125 84 97 116 84 103 73 96 80 108
97 104 153 102 84 106 80 109 86 99
112 106 98 109 77 92 91 102 82 97
104 99 127 98 121 103 99 102 84 104
81 109 115 108 90 104 138 84 112 104
84 92 99 100 60 104 110 114 116 104
|
125 97 112 104 81 84
84 104 106 99 109 92
97 153 98 127 115 99
116 102 109 98 108 100
84 84 77 121 90 60
103 106 92 103 104 104
73 80 91 99 138 110
96 109 102 102 84 114
80 86 82 84 112 116
108 99 97 104 104 104

107 145 73 127 137 55
98 79 103 135 30 113
73 158 139 95 135 71
120 74 84 100 89 68
91 102 94 123 89 120
109 77 63 133 43 76
79 107 112 105 91 101
155 42 45 105 98 38
86 123 106 91 120 115
88 95 118 99 46 143
54 124 134 94 98 131
|
107 98 73 120 91 109 79 155 86 88 54
145 79 158 74 102 77 107 42 123 95 124
73 103 139 84 94 63 112 45 106 118 134
127 135 95 100 123 133 105 105 91 99 94
137 30 135 89 89 43 91 98 120 46 98
55 113 71 68 120 76 101 38 115 143 131

59 156 60 67
64 123 54 37
42 148 38 54
137 54 158 161
157 55 152 146
45 171 52 64
56 147 39 43
|
59 64 42 137 157 45 56
156 123 148 54 55 171 147
60 54 38 158 152 52 39
67 37 54 161 146 64 43

68 127 145 74 34 150 113 109
101 74 76 103 149 66 65 111
90 114 113 104 59 130 92 114
81 77 84 77 94 127 86 111
85 108 113 89 97 136 54 115
64 106 158 51 70 108 109 51
87 101 119 73 96 75 155 95
114 90 58 127 82 112 116 130
130 132 111 105 77 152 128 50
131 80 37 119 149 113 85 124
91 87 107 88 121 59 107 88
100 92 97 86 121 105 88 84
|
68 101 90 81 85 64 87 114 130 131 91 100
127 74 114 77 108 106 101 90 132 80 87 92
145 76 113 84 113 158 119 58 111 37 107 97
74 103 104 77 89 51 73 127 105 119 88 86
34 149 59 94 97 70 96 82 77 149 121 121
150 66 130 127 136 108 75 112 152 113 59 105
113 65 92 86 54 109 155 116 128 85 107 88
109 111 114 111 115 51 95 130 50 124 88 84

112 93
75 85
163 95
96 92
101 88
94 97
107 169
71 92
|
112 75 163 96 101 94 107 71
93 85 95 92 88 97 169 92

55 80 66 69 82 116 128 83 87 113
80 50 74 58 66 134 149 60 69 135
67 63 63 62 59 135 148 50 63 148
58 67 65 64 57 143 147 46 54 145
|
55 80 67 58
80 50 63 67
66 74 63 65
69 58 62 64
82 66 59 57
116 134 135 143
128 149 148 147
83 60 50 46
87 69 63 54
113 135 148 145

116 115
45 46
93 91
118 115
60 58
|
116 45 93 118 60
115 46 91 115 58

156 91
77 106
93 102
114 98
77 129
99 120
144 91
126 104
|
156 77 93 114 77 99 144 126
91 106 102 98 129 120 91 104

102 126 82 104 115 91
96 116 90 104 129 96
108 106 99 100 71 91
114 77 115 100 86 102
90 87 99 104 115 96
108 87 115 100 86 102
102 106 99 96 100 91
108 106 115 81 100 91
78 106 115 100 158 86
84 67 141 89 100 123
90 97 107 100 144 107
84 116 99 104 100 96
|
102 96 108 114 90 108 102 108 78 84 90 84
126 116 106 77 87 87 106 106 106 67 97 116
82 90 99 115 99 115 99 115 115 141 107 99
104 104 100 100 104 100 96 81 100 89 100 104
115 129 71 86 115 86 100 100 158 100 144 100
91 96 91 102 96 102 91 91 86 123 107 96
---
130 148 154 157
128 146 150 152
131 149 157 160
|
130 148
128 146
131 149

43 163
115 74
42 81
148 151
133 33
|
43 163
115 74
42 81

75 94 80
83 125 150
96 130 168
89 119 112
|
75 94
83 125
96 130

110 110 78
110 110 44
102 102 92
|
110 110
110 110
102 102

158 72
87 88
129 97
78 111
59 78
|
158 72
87 88
129 97

96 159 94 128
88 92 78 85
99 84 121 95
94 86 131 97
|
96 159
88 92
99 84

116 60 92 45 120
117 61 119 114 162
99 97 97 88 75
|
116 60
117 61
99 97
---
71 63 156 153 63 67 160
107 110 110 110 110 110 110
128 137 84 85 138 135 82
107 111 110 110 111 110 110
71 63 156 153 63 67 160
66 56 162 159 56 61 167
97 97 123 122 97 98 124
102 103 116 116 103 104 118
76 69 149 147 69 73 153
144 158 64 67 159 154 61
|
107 110 110 110 110 110 110
107 111 110 110 111 110 110
66 56 162 159 56 61 167
102 103 116 116 103 104 118
144 158 64 67 159 154 61

119 110 44 108 85 129 133 135 59
107 133 48 114 119 137 157 119 69
120 104 46 107 78 126 125 137 59
|
107 133 48 114 119 137 157 119 69

141 82 47 123 77 105 108 104 96 147
123 95 149 103 96 62 116 75 112 107
100 96 101 104 99 98 105 94 100 107
119 119 129 76 120 99 115 54 106 79
89 97 96 106 94 99 90 109 100 102
103 106 137 86 105 85 95 89 106 78
97 110 60 97 103 119 101 104 94 103
87 102 80 105 97 111 109 104 92 110
|
123 95 149 103 96 62 116 75 112 107
119 119 129 76 120 99 115 54 106 79
103 106 137 86 105 85 95 89 106 78
87 102 80 105 97 111 109 104 92 110

134 79 120 106 129 96 116 112 110
107 142 53 96 116 115 130 111 166
98 95 102 118 118 95 132 106 116
95 99 86 118 91 96 116 115 111
115 77 87 57 108 104 119 82 82
80 103 86 146 86 84 95 93 122
101 89 105 99 117 93 98 102 106
|
107 142 53 96 116 115 130 111 166
95 99 86 118 91 96 116 115 111
80 103 86 146 86 84 95 93 122

77 93 91 124 135 82 66 93 100 66 96 71
88 93 95 118 147 113 76 86 83 68 76 68
149 96 100 65 102 163 120 90 66 114 94 115
122 92 87 126 118 113 90 96 141 88 90 89
121 96 95 130 114 130 81 90 134 78 79 81
114 119 119 98 91 120 126 106 71 128 102 122
104 107 105 104 64 75 120 115 131 125 117 126
|
88 93 95 118 147 113 76 86 83 68 76 68
122 92 87 126 118 113 90 96 141 88 90 89
114 119 119 98 91 120 126 106 71 128 102 122

88 103 103 102 105 120 119 171 134 93 83 81 102
95 95 76 170 121 99 82 164 123 105 121 108 54
|
95 95 76 170 121 99 82 164 123 105 121 108 54

97 129 101
152 88 100
115 107 99
99 97 101
63 102 102
104 103 99
95 122 100
100 96 100
103 100 99
101 55 102
100 98 99
|
152 88 100
99 97 101
104 103 99
100 96 100
101 55 102
---
107 129 129 129 124
113 127 118 116 109
128 132 124 119 114
109 114 131 127 138
108 113 118 127 129
114 111 119 121 123
168 123 120 106 107
116 123 117 117 115
118 111 123 119 140
111 123 123 124 117
|
117 124 123 123 111
140 119 123 111 118
115 117 117 123 116
107 106 120 123 168
123 121 119 111 114
129 127 118 113 108
138 127 131 114 109
114 119 124 132 128
109 116 118 127 113
124 129 129 129 107

138 96 128 41 145 78 119 96
52 87 67 58 112 67 90 76
55 66 120 130 139 58 140 141
108 85 46 110 161 142 107 51
133 39 93 53 50 45 62 152
103 121 137 59 133 151 59 151
157 72 93 88 80 114 115 121
78 128 127 120 135 44 70 161
|
161 70 44 135 120 127 128 78
121 115 114 80 88 93 72 157
151 59 151 133 59 137 121 103
152 62 45 50 53 93 39 133
51 107 142 161 110 46 85 108
141 140 58 139 130 120 66 55
76 90 67 112 58 67 87 52
96 119 78 145 41 128 96 138

117 145 79 119 93 111 144
121 135 72 121 82 116 146
70 68 119 83 105 97 51
69 68 119 85 103 103 57
65 64 132 81 100 97 53
75 74 131 80 107 127 65
92 81 139 62 101 124 62
73 64 123 76 110 119 42
79 60 108 92 110 90 58
109 92 79 134 109 70 113
|
113 70 109 134 79 92 109
58 90 110 92 108 60 79
42 119 110 76 123 64 73
62 124 101 62 139 81 92
65 127 107 80 131 74 75
53 97 100 81 132 64 65
57 103 103 85 119 68 69
51 97 105 83 119 68 70
146 116 82 121 72 135 121
144 111 93 119 79 145 117

111 132 147
122 140 142
87 72 89
39 130 111
|
111 130 39
89 72 87
142 140 122
147 132 111

101 67 99 89 109 80 88 108 104 102 89 57 95
170 73 87 111 84 77 115 86 82 74 145 107 104
120 64 156 114 84 104 105 93 62 119 74 85 137
100 101 99 100 99 101 98 100 100 98 99 102 100
118 89 129 82 79 107 118 89 106 84 121 108 131
98 98 101 100 102 99 102 99 104 105 102 95 99
101 100 99 99 99 100 99 100 99 97 101 102 100
|
100 102 101 97 99 100 99 100 99 99 99 100 101
99 95 102 105 104 99 102 99 102 100 101 98 98
131 108 121 84 106 89 118 107 79 82 129 89 118
100 102 99 98 100 100 98 101 99 100 99 101 100
137 85 74 119 62 93 105 104 84 114 156 64 120
104 107 145 74 82 86 115 77 84 111 87 73 170
95 57 89 102 104 108 88 80 109 89 99 67 101

64 124 67 45 43 90 123 160
35 36 141 124 56 53 153 148
69 121 144 81 114 43 161 168
81 64 110 86 134 141 74 156
63 139 123 128 118 124 54 105
|
105 54 124 118 128 123 139 63
156 74 141 134 86 110 64 81
168 161 43 114 81 144 121 69
148 153 53 56 124 141 36 35
160 123 90 43 45 67 124 64

153 56 119 88 98 55
126 91 93 66 32 144
80 79 112 101 102 95
91 88 117 81 101 114
71 113 76 129 154 65
78 75 118 84 106 98
85 78 110 84 102 120
98 92 97 118 119 81
|
81 119 118 97 92 98
120 102 84 110 78 85
98 106 84 118 75 78
65 154 129 76 113 71
114 101 81 117 88 91
95 102 101 112 79 80
144 32 66 93 91 126
55 98 88 119 56 153
---
124 40 96
123 92 114
67 116 83
127 90 115
|
92 114
116 83

108 99 89 62
67 115 93 97
67 115 93 97
92 167 86 102
128 147 92 107
|
115 93
115 93

57 97 156
50 79 84
120 162 65
133 33 93
|
79 84
162 65

92 151 103 125 166
85 43 117 105 61
78 92 91 76 103
99 69 125 108 103
132 92 135 119 77
|
43 117
92 91

109 109 88
135 80 94
162 58 102
104 68 69
|
80 94
58 102

53 37 72 115 119
90 79 76 103 113
109 98 76 110 124
101 93 76 111 122
147 159 120 82 75
|
79 76
98 76

156 147 158
67 81 153
94 64 107
79 155 83
|
81 153
64 107

104 161 121
128 105 109
114 134 134
143 112 107
|
105 109
134 134

100 105 110 119
101 94 98 145
100 105 155 106
100 104 105 110
|
94 98
105 155
